Below are the code and all the weights of a small trained network. Each question names an input and a class and asks about switching units off, where a switched-off unit gives its printed mean instead of its output.

import numpy as np


def w(rows, s, z=0):
    codes = np.array(rows[::2]) - 128.0
    scale = np.full(codes.shape[1], s)
    scale[-1] = z or s
    return codes * scale


def norm(h):
    return h / np.sqrt((h * h).mean(-1, keepdims=True) + 1e-5)


def f(y):
    return np.maximum(y, 0)


def log_softmax(a):
    a = a - a.max(-1, keepdims=True)
    return a - np.log(np.exp(a).sum(-1, keepdims=True))


def net(x, mask):
    res = np.array(x, float).reshape(1, 7) / 4 @ E
    u = 0
    for l in range(4):
        y = f(norm(res) @ A[l][:, :-1].T + A[l][:, -1])
        res = res + np.where(mask[u : u + 6], y, B[l][:, -1]) @ B[l][:, :-1]
        u += 6
    return log_softmax(norm(res)[-1] @ U[:, :-1].T + U[:, -1])


A, B = {}, {}
E = w([
[154,80,64,45,251,108],'x0',
[3,98,170,59,107,169],'x1',
[88,126,127,221,195,201],'x2',
[91,63,163,149,95,136],'x3',
[100,128,169,108,3,144],'x4',
[200,95,46,65,131,240],'x5',
[153,75,230,119,157,172],'x6',
],0.0064)
A[0] = w([
[184,114,148,68,133,2,86],'L0N0',
[245,137,73,69,173,155,120],'L0N1',
[133,76,175,126,78,213,200],'L0N2',
[61,89,83,102,134,228,123],'L0N3',
[121,243,94,169,30,91,134],'L0N4',
[220,175,217,139,155,74,252],'L0N5',
],0.0074,0.0027)
B[0] = w([
[83,19,203,194,165,106,203],'L0N0',
[234,122,66,161,160,137,253],'L0N1',
[33,119,172,107,139,134,218],'L0N2',
[66,125,180,131,109,187,211],'L0N3',
[172,242,210,133,116,93,224],'L0N4',
[125,121,210,120,143,254,248],'L0N5',
],0.0088,0.0052)
A[1] = w([
[73,176,191,200,85,10,170],'L1N0',
[255,223,92,1,152,162,20],'L1N1',
[165,110,70,184,227,19,139],'L1N2',
[64,73,111,70,96,138,5],'L1N3',
[96,124,98,128,85,11,14],'L1N4',
[148,5,75,148,198,33,193],'L1N5',
],0.0069,0.0025)
B[1] = w([
[177,193,62,153,185,123,253],'L1N0',
[179,36,92,71,105,65,209],'L1N1',
[1,107,99,105,157,144,211],'L1N2',
[175,71,126,79,120,108,161],'L1N3',
[150,189,103,92,74,32,141],'L1N4',
[58,200,101,179,250,120,225],'L1N5',
],0.0085,0.0048)
A[2] = w([
[125,105,58,78,134,89,5],'L2N0',
[140,139,109,113,89,34,46],'L2N1',
[122,175,144,163,89,53,80],'L2N2',
[114,117,141,81,63,67,29],'L2N3',
[177,190,111,165,104,50,128],'L2N4',
[174,120,160,153,190,254,144],'L2N5',
],0.0077,0.0028)
B[2] = w([
[133,92,166,51,161,207,145],'L2N0',
[180,198,79,33,139,3,142],'L2N1',
[249,221,90,120,85,151,165],'L2N2',
[69,222,108,57,131,120,140],'L2N3',
[212,28,79,6,154,149,176],'L2N4',
[54,42,57,192,88,14,254],'L2N5',
],0.0056,0.0068)
A[3] = w([
[113,157,141,131,242,99,142],'L3N0',
[138,90,87,140,18,132,103],'L3N1',
[161,153,62,44,129,134,111],'L3N2',
[158,191,161,198,2,94,2],'L3N3',
[115,223,16,114,75,157,210],'L3N4',
[75,177,134,171,127,137,85],'L3N5',
],0.0073,0.0029)
B[3] = w([
[52,160,106,145,168,144,254],'L3N0',
[48,169,87,180,131,82,151],'L3N1',
[126,176,109,64,162,112,186],'L3N2',
[254,94,140,196,152,92,189],'L3N3',
[47,165,171,123,71,115,203],'L3N4',
[165,153,72,184,160,147,174],'L3N5',
],0.0098,0.0048)
U = w([
[53,79,212,84,58,183,146],'0',
[58,85,107,186,192,138,209],'1',
[248,85,138,114,106,83,91],'2',
[176,67,84,175,58,153,3],'3',
[146,104,55,49,153,135,135],'4',
[172,196,182,196,105,122,139],'5',
[135,184,117,69,70,70,108],'6',
],0.017,0.0058)

Each question gives the input, the list of numbers given to net, and the class t.
The units are the neurons (one row each of A and B). Each row of codes is followed by its name. A weight is (code - 128) times the scale printed after its matrix; where a second scale follows, it is the last column's (A, B and U).
mask holds one flag per neuron, layer by layer. A switched-off neuron (its flag False) gives its mean, the last column of its row in B, instead of its output. The means were averaged over made-up inputs and are rounded, as every weight is.
A unit's drop is (log p(t) with every unit on - log p(t) with that unit switched off) / (log p(t) with every unit on - log p(t) with every unit switched off).
The circuit of an input: a set's keep is (log p(t) with only the set's units on - log p(t) with every unit switched off) / (log p(t) with every unit on - log p(t) with every unit switched off). Starting from the 12 units with the biggest drops (on a tie, the unit counted first), units are removed one at a time, each time the one whose removal leaves the highest keep (on an exact tie, the one counted first), for as long as the keep stays at least 0.8.
units of the circuit, in order: the units of the circuit, biggest drop first
top k neurons: the k neurons with the biggest drops, biggest first
top k neurons in layer l: the k neurons of layer l with the biggest drops, biggest first
drop of u: that unit's drop, to one decimal
input [1,2,0,-2,-1,3,1], class 4: top 4 neurons	[L0N0, L0N1, L1N1, L0N5]
input [-7,1,-2,-8,-5,8,8], class 3: units of the circuit, in order	[L2N5, L1N5]
input [0,1,-6,-2,3,6,5], class 2: top 2 neurons	[L0N1, L3N0]
input [-8,6,-3,5,1,-1,-5], class 5: units of the circuit, in order	[L3N3, L0N4]
input [-6,-8,-4,-3,3,6,-2], class 2: top neuron	[L1N1]
input [7,0,-7,6,1,3,4], class 1: units of the circuit, in order	[L0N0, L1N5]
input [8,-8,2,-7,7,-1,1], class 1: top 3 neurons	[L0N0, L1N5, L1N2]
input [-6,-1,-3,6,3,0,5], class 5: top 2 neurons in layer 0	[L0N3, L0N0]
input [2,-3,-5,-7,4,2,3], class 2: top 2 neurons	[L0N5, L1N1]
input [-8,8,5,-6,-2,2,2], class 0: top 2 neurons	[L1N5, L0N3]
input [3,-6,5,-1,4,-3,-3], class 4: top 4 neurons	[L2N4, L0N4, L0N3, L0N0]
input [8,-1,8,5,7,-2,3], class 0: top 2 neurons	[L0N3, L0N1]
input [-7,-2,2,1,-1,7,-8], class 6: top 2 neurons	[L2N4, L0N5]
input [-3,3,-2,2,4,3,-6], class 6: top 2 neurons	[L0N5, L2N4]
input [1,-5,2,0,0,1,-5], class 4: top 2 neurons	[L1N2, L1N1]
input [-2,4,-4,8,7,1,-7], class 6: top neuron	[L0N5]
input [-3,-8,-4,-7,-8,-1,8], class 1: top 3 neurons	[L0N0, L0N4, L2N5]
input [-1,0,7,-3,4,-1,0], class 5: top 2 neurons in layer 1	[L1N5, L1N2]
input [1,-1,6,-2,1,-1,-6], class 6: top 2 neurons	[L0N4, L0N0]
input [-2,5,8,7,1,1,4], class 0: top neuron in layer 3	[L3N0]
input [5,-1,6,6,6,-2,6], class 0: top 2 neurons in layer 1	[L1N5, L1N0]
input [2,-1,-4,8,3,4,0], class 0: drop of L0N2	0.3
input [0,-8,-5,4,-1,1,-1], class 1: drop of L0N0	2.5
input [2,-8,-4,-5,0,-5,3], class 1: drop of L0N0	2.5
input [-7,3,4,8,1,-5,-4], class 5: drop of L0N2	0.0
